Below are the code and all the weights of a small trained network. Each question names an input and a class and asks about switching units off, where a switched-off unit gives its printed mean instead of its output.

import numpy as np


def w(rows, s, z=0):
    codes = np.array(rows[::2]) - 128.0
    scale = np.full(codes.shape[1], s)
    scale[-1] = z or s
    return codes * scale


def norm(h):
    return h / np.sqrt((h * h).mean(-1, keepdims=True) + 1e-5)


def f(y):
    return np.maximum(y, 0)


def log_softmax(a):
    a = a - a.max(-1, keepdims=True)
    return a - np.log(np.exp(a).sum(-1, keepdims=True))


def net(x, mask):
    res = np.array(x, float).reshape(1, 4) / 4 @ E
    u = 0
    for l in range(2):
        y = f(norm(res) @ A[l][:, :-1].T + A[l][:, -1])
        res = res + np.where(mask[u : u + 7], y, B[l][:, -1]) @ B[l][:, :-1]
        u += 7
    return log_softmax(norm(res)[-1] @ U[:, :-1].T + U[:, -1])


A, B = {}, {}
E = w([
[155,152,50,170,234],'x0',
[167,62,189,28,117],'x1',
[196,111,254,206,99],'x2',
[135,20,79,168,100],'x3',
],0.0077)
A[0] = w([
[113,249,147,169,89,77],'0.n0',
[111,98,217,117,84,3],'0.n1',
[144,157,125,192,138,158],'0.n2',
[133,174,219,109,128,174],'0.n3',
[104,214,207,209,104,158],'0.n4',
[163,68,135,130,179,81],'0.n5',
[120,88,53,119,126,118],'0.n6',
],0.012,0.0027)
B[0] = w([
[154,160,227,126,201,216],'0.n0',
[133,62,116,105,63,234],'0.n1',
[151,100,155,184,176,200],'0.n2',
[130,137,85,154,89,248],'0.n3',
[252,119,145,62,199,254],'0.n4',
[118,172,90,132,185,193],'0.n5',
[122,177,123,72,94,229],'0.n6',
],0.013,0.0054)
A[1] = w([
[147,127,127,52,178,254],'1.n0',
[186,105,104,198,190,168],'1.n1',
[41,148,129,137,122,100],'1.n2',
[83,220,147,170,121,199],'1.n3',
[87,131,102,183,249,61],'1.n4',
[83,83,177,84,155,62],'1.n5',
[161,123,181,115,55,162],'1.n6',
],0.013,0.0021)
B[1] = w([
[122,91,72,153,184,254],'1.n0',
[41,221,150,178,124,231],'1.n1',
[68,115,180,140,205,150],'1.n2',
[160,136,187,171,117,160],'1.n3',
[179,130,129,64,6,209],'1.n4',
[183,169,162,125,119,146],'1.n5',
[132,58,110,207,84,216],'1.n6',
],0.013,0.0079)
U = w([
[33,115,165,136,125,2],'0',
[100,206,98,150,64,118],'1',
[76,86,120,176,170,63],'2',
[184,31,85,117,50,131],'3',
[97,109,22,63,166,175],'4',
[171,173,142,152,202,199],'5',
[8,101,101,144,106,163],'6',
],0.015,0.0067)

Each question gives the input, the list of numbers given to net, and the class t.
The units are the neurons (one row each of A and B). Each row of codes is followed by its name. A weight is (code - 128) times the scale printed after its matrix; where a second scale follows, it is the last column's (A, B and U).
mask holds one flag per neuron, layer by layer. A switched-off neuron (its flag False) gives its mean, the last column of its row in B, instead of its output. The means were averaged over made-up inputs and are rounded, as every weight is.
A unit's drop is (log p(t) with every unit on - log p(t) with that unit switched off) / (log p(t) with every unit on - log p(t) with every unit switched off).
The circuit of an input: a set's keep is (log p(t) with only the set's units on - log p(t) with every unit switched off) / (log p(t) with every unit on - log p(t) with every unit switched off). Starting from the 12 units with the biggest drops (on a tie, the unit counted first), units are removed one at a time, each time the one whose removal leaves the highest keep (on an exact tie, the one counted first), for as long as the keep stays at least 0.8.
units of the circuit, in order: the units of the circuit, biggest drop first
top k neurons: the k neurons with the biggest drops, biggest first
top k neurons in layer l: the k neurons of layer l with the biggest drops, biggest first
drop when u is switched off: that unit's drop, to one decimal
input [-8,-7,-4,2], class 5: top 3 neurons in layer 0 => (0.n1; 0.n0; 0.n3)
input [2,3,5,5], class 2: units of the circuit, in order => (1.n4)
input [7,-3,2,4], class 1: units of the circuit, in order => (1.n4; 1.n1)
input [3,1,-1,-3], class 1: top 4 neurons => (0.n4; 1.n4; 0.n6; 1.n1)
input [6,-6,-2,5], class 1: units of the circuit, in order => (1.n4; 1.n1)
input [2,2,6,8], class 1: top 3 neurons in layer 0 => (0.n5; 0.n4; 0.n6)
input [-3,8,-5,-6], class 3: top 3 neurons => (1.n1; 0.n5; 1.n6)
input [-1,-3,-2,8], class 4: units of the circuit, in order => (1.n6; 0.n1)
input [-1,-6,-6,3], class 6: top 2 neurons in layer 0 => (0.n4; 0.n0)
input [1,-1,-2,8], class 4: top 2 neurons in layer 1 => (1.n1; 1.n6)
input [3,-5,3,7], class 1: units of the circuit, in order => (1.n1; 1.n4)
input [-1,-3,6,6], class 5: units of the circuit, in order => (0.n4; 1.n1)
input [2,-4,-1,2], class 1: top 2 neurons => (1.n4; 1.n1)
input [-3,-8,-4,0], class 5: units of the circuit, in order => (0.n0)
input [-2,-3,-7,0], class 6: top 3 neurons in layer 1 => (1.n2; 1.n3; 1.n4)
input [7,-6,-6,2], class 1: top 2 neurons => (1.n4; 0.n4)
input [-4,-6,-1,8], class 6: top 3 neurons in layer 0 => (0.n4; 0.n1; 0.n0)
input [-2,3,7,-7], class 3: top 2 neurons in layer 0 => (0.n1; 0.n3)
input [3,-7,-3,1], class 1: top 2 neurons => (1.n4; 1.n1)
input [3,-1,6,8], class 1: top 2 neurons in layer 1 => (1.n1; 1.n4)
input [-5,-6,3,2], class 5: units of the circuit, in order => (0.n4)
input [5,6,1,-1], class 4: top 2 neurons in layer 0 => (0.n2; 0.n0)
input [-5,8,-6,-8], class 3: top 2 neurons => (1.n1; 0.n5)
input [-8,-7,5,-1], class 5: top 2 neurons => (0.n4; 0.n0)
input [0,5,-1,4], class 4: drop when 1.n6 is switched off => 0.1
input [1,5,-1,5], class 4: drop when 0.n5 is switched off => 0.2
input [-6,0,1,-3], class 3: top neuron in layer 0 => (0.n1)
input [6,-3,0,7], class 1: drop when 0.n4 is switched off => 0.0
input [6,0,0,7], class 1: drop when 0.n4 is switched off => 0.2
